Here is a tiny trained network, its code and every weight. The questions are about switching its units off for an input and a class, where a switched-off unit gives its printed mean instead of its output.

import numpy as np


def w(rows, s, z=0):
    codes = np.array(rows[::2]) - 128.0
    scale = np.full(codes.shape[1], s)
    scale[-1] = z or s
    return codes * scale


def norm(h):
    return h / np.sqrt((h * h).mean(-1, keepdims=True) + 1e-5)


def f(y):
    return y / 2 * (1 + np.tanh(0.7978845608 * (y + 0.044715 * y**3)))


def log_softmax(a):
    a = a - a.max(-1, keepdims=True)
    return a - np.log(np.exp(a).sum(-1, keepdims=True))


def net(x, mask):
    res = np.array(x, float).reshape(1, 7) / 4 @ E
    u = 0
    for l in range(2):
        y = f(norm(res) @ A[l][:, :-1].T + A[l][:, -1])
        res = res + np.where(mask[u : u + 3], y, B[l][:, -1]) @ B[l][:, :-1]
        u += 3
    return log_softmax(norm(res)[-1] @ U[:, :-1].T + U[:, -1])


A, B = {}, {}
E = w([
[155,93,193,122,52,162,91,162,253,124,48],'x0',
[148,163,75,160,170,93,134,117,66,134,197],'x1',
[119,153,94,140,143,100,182,166,100,91,101],'x2',
[110,137,157,76,123,179,76,63,161,76,149],'x3',
[116,151,116,134,118,156,163,96,110,47,149],'x4',
[115,181,95,236,137,130,140,144,115,95,171],'x5',
[114,121,124,107,147,99,134,109,97,133,113],'x6',
],0.0058)
A[0] = w([
[149,92,122,54,180,163,112,52,127,142,138,24],'L0N0',
[169,123,111,252,237,85,172,115,60,174,114,109],'L0N1',
[84,121,72,135,163,100,168,77,50,60,165,1],'L0N2',
],0.004,0.0023)
B[0] = w([
[71,254,152,240,192,131,199,100,238,121,118,158],'L0N0',
[97,141,122,95,88,159,47,123,212,139,251,253],'L0N1',
[138,146,98,87,205,49,51,25,14,12,66,199],'L0N2',
],0.0043,0.0028)
A[1] = w([
[136,108,232,73,90,231,91,17,201,85,72,15],'L1N0',
[155,103,151,20,128,78,187,151,142,210,1,3],'L1N1',
[126,186,54,113,202,126,184,58,1,49,140,30],'L1N2',
],0.0048,0.0025)
B[1] = w([
[210,135,90,51,134,240,95,41,163,131,141,249],'L1N0',
[46,51,168,150,200,87,155,195,68,180,61,215],'L1N1',
[120,160,254,72,129,72,176,76,48,39,105,255],'L1N2',
],0.0093,0.0051)
U = w([
[126,164,182,109,151,75,165,77,49,45,127,221],'0',
[135,162,50,172,154,94,92,124,101,207,216,1],'1',
[193,113,130,75,114,235,108,63,198,124,83,223],'2',
[102,43,155,129,166,117,150,186,121,192,17,123],'3',
[145,150,97,246,50,135,166,210,196,84,99,63],'4',
],0.011,0.002)

Each question gives the input, the list of numbers given to net, and the class t.
The units are the neurons (one row each of A and B). Each row of codes is followed by its name. A weight is (code - 128) times the scale printed after its matrix; where a second scale follows, it is the last column's (A, B and U).
mask holds one flag per neuron, layer by layer. A switched-off neuron (its flag False) gives its mean, the last column of its row in B, instead of its output. The means were averaged over made-up inputs and are rounded, as every weight is.
A unit's drop is (log p(t) with every unit on - log p(t) with that unit switched off) / (log p(t) with every unit on - log p(t) with every unit switched off).
The circuit of an input: a set's keep is (log p(t) with only the set's units on - log p(t) with every unit switched off) / (log p(t) with every unit on - log p(t) with every unit switched off). Starting from all 6 units, units are removed one at a time, each time the one whose removal leaves the highest keep (on an exact tie, the one counted first), for as long as the keep stays at least 0.8.
units of the circuit, in order: the units of the circuit, biggest drop first
top k neurons: the k neurons with the biggest drops, biggest first
k most important neurons of layer l: the k neurons of layer l with the biggest drops, biggest first
drop of u: that unit's drop, to one decimal
input [5,7,-8,-5,0,-6,-7], class 3: units of the circuit, in order => [L0N1, L1N1]
input [2,5,-3,1,3,-6,8], class 2: top 2 neurons => [L1N0, L0N0]
input [4,4,8,6,-6,8,-2], class 4: units of the circuit, in order => [L1N2]
input [4,4,-6,-3,-6,3,1], class 1: units of the circuit, in order => [L1N1, L1N0, L1N2]
input [2,7,-7,1,1,0,3], class 1: units of the circuit, in order => [L1N2, L1N0]
input [4,0,2,-8,-3,6,7], class 4: units of the circuit, in order => [L1N1, L0N1]
input [6,3,-1,-1,3,3,-1], class 4: 2 most important neurons of layer 0 => [L0N2, L0N1]
input [8,6,8,5,-5,8,2], class 4: 2 most important neurons of layer 1 => [L1N0, L1N2]
input [6,5,-1,-5,1,-1,-8], class 4: units of the circuit, in order => [L1N0, L1N1]
input [-5,-3,-5,-7,2,2,-3], class 1: top 2 neurons => [L0N1, L1N2]
input [2,-3,2,-1,4,6,2], class 4: top 2 neurons => [L1N2, L1N0]
input [4,1,1,4,-2,7,5], class 4: top 2 neurons => [L1N2, L1N0]
input [2,7,-5,-7,-8,-3,-2], class 1: drop of L1N0 => -0.3
input [4,6,-5,-7,1,1,6], class 1: drop of L0N1 => 0.0
input [-2,-2,3,1,0,-5,-2], class 3: drop of L1N1 => 1.3
input [8,4,-8,-3,-4,-8,4], class 3: drop of L1N1 => 2.3
